Below is a small trained network, with its code and all its weights. Each question gives an input and a class and asks what happens when units are switched off, that is, made to give their printed mean instead of their output.

import numpy as np


def w(rows, s, z=0):
    codes = np.array(rows[::2]) - 128.0
    scale = np.full(codes.shape[1], s)
    scale[-1] = z or s
    return codes * scale


def norm(h):
    return h / np.sqrt((h * h).mean(-1, keepdims=True) + 1e-5)


def f(y):
    return y / 2 * (1 + np.tanh(0.7978845608 * (y + 0.044715 * y**3)))


def log_softmax(a):
    a = a - a.max(-1, keepdims=True)
    return a - np.log(np.exp(a).sum(-1, keepdims=True))


def net(x, mask):
    res = np.array(x, float).reshape(1, 8) / 4 @ E
    u = 0
    for l in range(3):
        y = f(norm(res) @ A[l][:, :-1].T + A[l][:, -1])
        res = res + np.where(mask[u : u + 9], y, B[l][:, -1]) @ B[l][:, :-1]
        u += 9
    return log_softmax(norm(res)[-1] @ U[:, :-1].T + U[:, -1])


A, B = {}, {}
E = w([
[145,66,116,166,200,72,20],'x0',
[183,63,127,205,29,57,184],'x1',
[144,116,71,114,91,136,134],'x2',
[161,154,120,255,118,200,133],'x3',
[89,206,55,146,109,32,110],'x4',
[95,69,119,90,82,198,61],'x5',
[130,149,166,110,77,96,55],'x6',
[44,86,185,101,169,112,115],'x7',
],0.00097)
A[0] = w([
[120,69,101,101,73,163,198,22],'0.n0',
[121,148,127,128,11,177,228,198],'0.n1',
[27,86,133,141,76,80,114,60],'0.n2',
[74,57,253,41,180,135,47,139],'0.n3',
[99,202,51,38,51,170,46,7],'0.n4',
[79,173,131,63,178,215,170,3],'0.n5',
[217,160,65,229,66,130,97,69],'0.n6',
[179,225,136,97,151,60,136,79],'0.n7',
[155,72,174,185,170,155,132,20],'0.n8',
],0.0028,0.00071)
B[0] = w([
[148,69,167,41,89,95,198,135],'0.n0',
[176,54,110,72,62,31,95,231],'0.n1',
[141,98,98,219,125,156,198,147],'0.n2',
[221,187,16,122,56,102,40,248],'0.n3',
[168,63,174,236,204,204,233,153],'0.n4',
[250,139,155,237,176,183,79,153],'0.n5',
[168,202,91,158,184,170,6,195],'0.n6',
[45,106,185,53,102,104,128,150],'0.n7',
[170,181,179,162,180,139,165,131],'0.n8',
],0.0022,0.0013)
A[1] = w([
[168,185,206,72,136,253,169,88],'1.n0',
[133,109,88,120,80,138,44,231],'1.n1',
[46,124,167,190,79,122,125,2],'1.n2',
[27,154,75,155,182,95,5,96],'1.n3',
[123,119,197,139,83,174,172,111],'1.n4',
[113,79,165,114,99,154,64,241],'1.n5',
[179,186,140,168,215,108,83,27],'1.n6',
[163,59,104,85,78,171,119,185],'1.n7',
[98,49,130,112,32,19,144,132],'1.n8',
],0.003,0.00084)
B[1] = w([
[124,86,13,150,193,102,37,169],'1.n0',
[210,177,88,130,131,57,100,233],'1.n1',
[99,87,102,201,68,97,204,98],'1.n2',
[221,111,60,72,69,88,187,246],'1.n3',
[154,140,96,74,68,83,152,123],'1.n4',
[156,215,50,104,137,72,154,184],'1.n5',
[122,19,129,148,113,202,177,181],'1.n6',
[174,148,99,62,113,21,179,197],'1.n7',
[119,132,153,160,214,253,123,253],'1.n8',
],0.0026,0.0015)
A[2] = w([
[175,90,175,66,150,159,206,81],'2.n0',
[110,159,158,75,100,62,173,122],'2.n1',
[168,179,92,174,88,126,149,254],'2.n2',
[3,160,154,87,153,127,142,119],'2.n3',
[115,197,122,165,104,133,101,78],'2.n4',
[112,125,201,222,85,149,155,134],'2.n5',
[200,147,141,100,68,124,37,136],'2.n6',
[76,75,65,75,216,140,117,247],'2.n7',
[124,118,112,183,186,229,54,26],'2.n8',
],0.0038,0.00073)
B[2] = w([
[75,79,85,106,40,157,148,157],'2.n0',
[109,161,185,108,133,251,114,159],'2.n1',
[128,103,89,75,173,99,47,235],'2.n2',
[167,201,139,122,145,82,48,117],'2.n3',
[163,60,143,80,102,85,154,134],'2.n4',
[25,88,47,156,156,93,105,130],'2.n5',
[128,156,21,146,147,21,147,255],'2.n6',
[170,119,103,208,78,94,99,193],'2.n7',
[184,195,172,177,172,208,197,177],'2.n8',
],0.0029,0.002)
U = w([
[208,139,35,105,126,47,75,202],'0',
[92,66,153,50,46,196,201,133],'1',
[59,229,242,71,135,122,81,95],'2',
[116,91,213,145,139,139,119,2],'3',
[1,83,135,205,139,108,134,97],'4',
[181,159,143,221,210,227,120,156],'5',
],0.0075,0.0034)

Each question gives the input, the list of numbers given to net, and the class t.
The units are the neurons (one row each of A and B). Each row of codes is followed by its name. A weight is (code - 128) times the scale printed after its matrix; where a second scale follows, it is the last column's (A, B and U).
mask holds one flag per neuron, layer by layer. A switched-off neuron (its flag False) gives its mean, the last column of its row in B, instead of its output. The means were averaged over made-up inputs and are rounded, as every weight is.
A unit's drop is (log p(t) with every unit on - log p(t) with that unit switched off) / (log p(t) with every unit on - log p(t) with every unit switched off).
The circuit of an input: a set's keep is (log p(t) with only the set's units on - log p(t) with every unit switched off) / (log p(t) with every unit on - log p(t) with every unit switched off). Starting from the 12 units with the biggest drops (on a tie, the unit counted first), units are removed one at a time, each time the one whose removal leaves the highest keep (on an exact tie, the one counted first), for as long as the keep stays at least 0.8.
circuit, biggest first: the units of the circuit, biggest drop first
unit that matters most: the unit with the biggest drop
top k neurons: the k neurons with the biggest drops, biggest first
k most important neurons of layer l: the k neurons of layer l with the biggest drops, biggest first
input [-8,-8,7,2,-8,0,5,-8], class 0: top 4 neurons	(0.n1; 1.n0; 1.n8; 1.n7)
input [-1,-2,-8,-2,1,-4,-1,2], class 2: circuit, biggest first	(0.n7; 2.n1)
input [-7,-2,3,-5,-4,-8,2,4], class 2: unit that matters most	1.n3
input [-7,1,-4,0,-6,-7,7,-4], class 1: circuit, biggest first	(0.n3; 2.n0)
input [-5,3,3,7,5,-1,-2,7], class 4: circuit, biggest first	(0.n3; 2.n5; 1.n3)
input [-7,-6,5,1,-8,0,-7,-4], class 0: top 4 neurons	(1.n0; 0.n1; 1.n8; 1.n7)
input [3,-8,4,-8,-5,-6,-6,-3], class 5: top 3 neurons	(0.n5; 0.n1; 2.n8)
input [3,4,-4,-1,8,-1,4,8], class 4: circuit, biggest first	(0.n2; 0.n6; 1.n8; 2.n6)
input [-8,3,4,1,4,-3,1,-1], class 1: 3 most important neurons of layer 0	(0.n3; 0.n1; 0.n0)
input [7,-7,5,1,-2,0,-6,-4], class 5: top 2 neurons	(0.n1; 2.n8)
input [-8,-1,2,-5,6,-5,-4,2], class 2: 2 most important neurons of layer 1	(1.n3; 1.n6)
input [-4,6,6,-8,5,-5,6,-2], class 2: 3 most important neurons of layer 1	(1.n3; 1.n6; 1.n8)
input [-7,7,2,6,2,4,-2,4], class 1: circuit, biggest first	(0.n3; 0.n0; 2.n6)
input [2,-6,-4,-6,-7,-8,3,7], class 0: circuit, biggest first	(0.n3)
input [-8,-7,6,-1,-5,2,-7,1], class 0: top 2 neurons	(1.n0; 1.n8)
input [2,0,0,-6,-6,-7,-7,-1], class 1: top 2 neurons	(2.n0; 0.n6)
input [-4,3,6,8,-1,-8,-7,1], class 4: top 4 neurons	(0.n3; 2.n5; 1.n3; 1.n1)
input [7,5,6,0,-5,-5,-8,-1], class 4: 4 most important neurons of layer 2	(2.n5; 2.n0; 2.n1; 2.n3)
input [6,-7,3,4,5,-1,-4,-1], class 5: 4 most important neurons of layer 0	(0.n1; 0.n3; 0.n4; 0.n0)
input [-4,-3,2,2,-8,8,-7,3], class 0: top 2 neurons	(1.n0; 1.n7)
input [0,8,6,-4,5,-2,5,7], class 4: unit that matters most	0.n2
input [-3,2,-5,3,8,5,6,6], class 4: top 2 neurons	(0.n2; 0.n4)
input [-3,2,0,3,8,-7,3,2], class 4: top 2 neurons	(2.n5; 0.n3)
input [-6,4,8,-2,1,-6,-3,-8], class 1: top 4 neurons	(0.n3; 1.n0; 0.n0; 2.n1)
input [1,-8,1,0,1,-8,-1,0], class 5: 2 most important neurons of layer 1	(1.n6; 1.n7)
input [-5,0,-6,-1,8,3,-4,-1], class 4: top 2 neurons	(0.n4; 2.n5)
